Below are the code and all the weights of a small trained network. Each question names an input and a class and asks about switching units off, where a switched-off unit gives its printed mean instead of its output.

import numpy as np


def w(rows, s, z=0):
    codes = np.array(rows[::2]) - 128.0
    scale = np.full(codes.shape[1], s)
    scale[-1] = z or s
    return codes * scale


def f(y):
    return y / 2 * (1 + np.tanh(0.7978845608 * (y + 0.044715 * y**3)))


def log_softmax(a):
    a = a - a.max(-1, keepdims=True)
    return a - np.log(np.exp(a).sum(-1, keepdims=True))


def net(x, mask):
    res = np.array(x, float).reshape(1, 7) / 4 @ E
    y = f(res @ A[0][:, :-1].T + A[0][:, -1])
    res = res + np.where(mask, y, B[0][:, -1]) @ B[0][:, :-1]
    return log_softmax(res[-1] @ U[:, :-1].T + U[:, -1])


A, B = {}, {}
E = w([
[127,129,128,125,130,128],'x0',
[142,233,81,182,176,132],'x1',
[126,142,140,102,139,121],'x2',
[132,123,122,119,137,119],'x3',
[8,140,115,156,107,76],'x4',
[129,156,50,38,54,154],'x5',
[128,132,131,117,135,124],'x6',
],0.017)
A[0] = w([
[135,99,194,184,203,96,247],'N1',
[136,102,145,116,110,159,241],'N2',
[95,134,45,64,94,193,163],'N3',
[145,239,72,176,172,134,170],'N4',
[149,103,94,114,123,137,178],'N5',
[106,89,164,114,114,101,194],'N6',
[218,159,108,152,156,122,185],'N7',
[3,135,105,143,102,34,163],'N8',
],0.014,0.012)
B[0] = w([
[154,142,174,202,152,166,255],'N1',
[170,102,162,52,148,136,181],'N2',
[144,136,81,77,93,86,216],'N3',
[48,150,66,137,139,135,246],'N4',
[122,126,148,85,130,144,160],'N5',
[198,92,162,170,142,91,182],'N6',
[132,183,116,132,105,197,203],'N7',
[120,139,145,184,108,3,247],'N8',
],0.016,0.025)
U = w([
[230,35,209,138,238,206,221],'0',
[138,208,136,208,159,215,175],'1',
[189,54,146,4,118,148,254],'2',
[104,162,40,60,103,191,78],'3',
[168,51,217,208,170,42,90],'4',
[38,133,129,255,246,74,96],'5',
[205,98,141,120,16,12,34],'6',
[38,135,49,131,90,34,31],'7',
],0.0086,0.0036)

Each question gives the input, the list of numbers given to net, and the class t.
The units are the neurons (one row each of A and B). Each row of codes is followed by its name. A weight is (code - 128) times the scale printed after its matrix; where a second scale follows, it is the last column's (A, B and U).
mask holds one flag per neuron, in row order. A switched-off neuron (its flag False) gives its mean, the last column of its row in B, instead of its output. The means were averaged over made-up inputs and are rounded, as every weight is.
A unit's drop is (log p(t) with every unit on - log p(t) with that unit switched off) / (log p(t) with every unit on - log p(t) with every unit switched off).
The circuit of an input: a set's keep is (log p(t) with only the set's units on - log p(t) with every unit switched off) / (log p(t) with every unit on - log p(t) with every unit switched off). Starting from all 8 units, units are removed one at a time, each time the one whose removal leaves the highest keep (on an exact tie, the one counted first), for as long as the keep stays at least 0.8.
units of the circuit, in order: the units of the circuit, biggest drop first
unit that matters most: the unit with the biggest drop
top k neurons: the k neurons with the biggest drops, biggest first
drop when u is switched off: that unit's drop, to one decimal
input [-2,7,-3,-4,-4,-2,-6], class 1: unit that matters most : N7
input [7,6,-5,-5,-1,-7,-5], class 1: top 2 neurons : (N8 N7)
input [-1,-1,-1,7,-3,2,-7], class 2: units of the circuit, in order : (N8 N4 N1)
input [-5,-1,5,-3,-2,4,4], class 2: units of the circuit, in order : (N8 N4)
input [1,-2,-1,2,1,0,1], class 4: top 2 neurons : (N3 N4)
input [-8,0,7,8,1,7,-8], class 6: top 2 neurons : (N4 N3)
input [-5,4,-5,7,-2,1,3], class 3: units of the circuit, in order : (N1 N8)
input [-1,0,-5,-8,1,0,8], class 4: top 3 neurons : (N4 N3 N7)
input [-4,0,-5,-6,8,8,0], class 6: top 2 neurons : (N4 N8)
input [-4,-1,2,2,1,0,6], class 4: top 3 neurons : (N4 N3 N7)
input [-2,0,4,2,-7,-2,-6], class 0: top 3 neurons : (N4 N2 N8)
input [6,-2,-5,-4,1,1,-6], class 6: top 2 neurons : (N1 N4)
input [-5,0,-1,-3,6,-7,1], class 4: top 2 neurons : (N4 N6)
input [6,-6,5,8,-4,-2,0], class 0: units of the circuit, in order : (N8)
input [-5,-3,-2,6,0,1,-3], class 2: top 2 neurons : (N8 N1)
input [1,-8,0,0,-5,2,-2], class 2: top 2 neurons : (N1 N8)
input [-2,1,4,5,-2,-1,4], class 1: top 2 neurons : (N8 N6)
input [4,-3,0,-5,8,-7,7], class 4: drop when N5 is switched off : 0.0
input [-7,4,-2,-3,-1,4,-1], class 3: drop when N8 is switched off : 0.9
input [6,-1,0,-8,-7,3,8], class 2: unit that matters most : N4
input [-4,-1,3,-1,2,-4,4], class 4: drop when N4 is switched off : 0.8
input [-6,5,0,-1,0,8,6], class 3: drop when N8 is switched off : 2.0
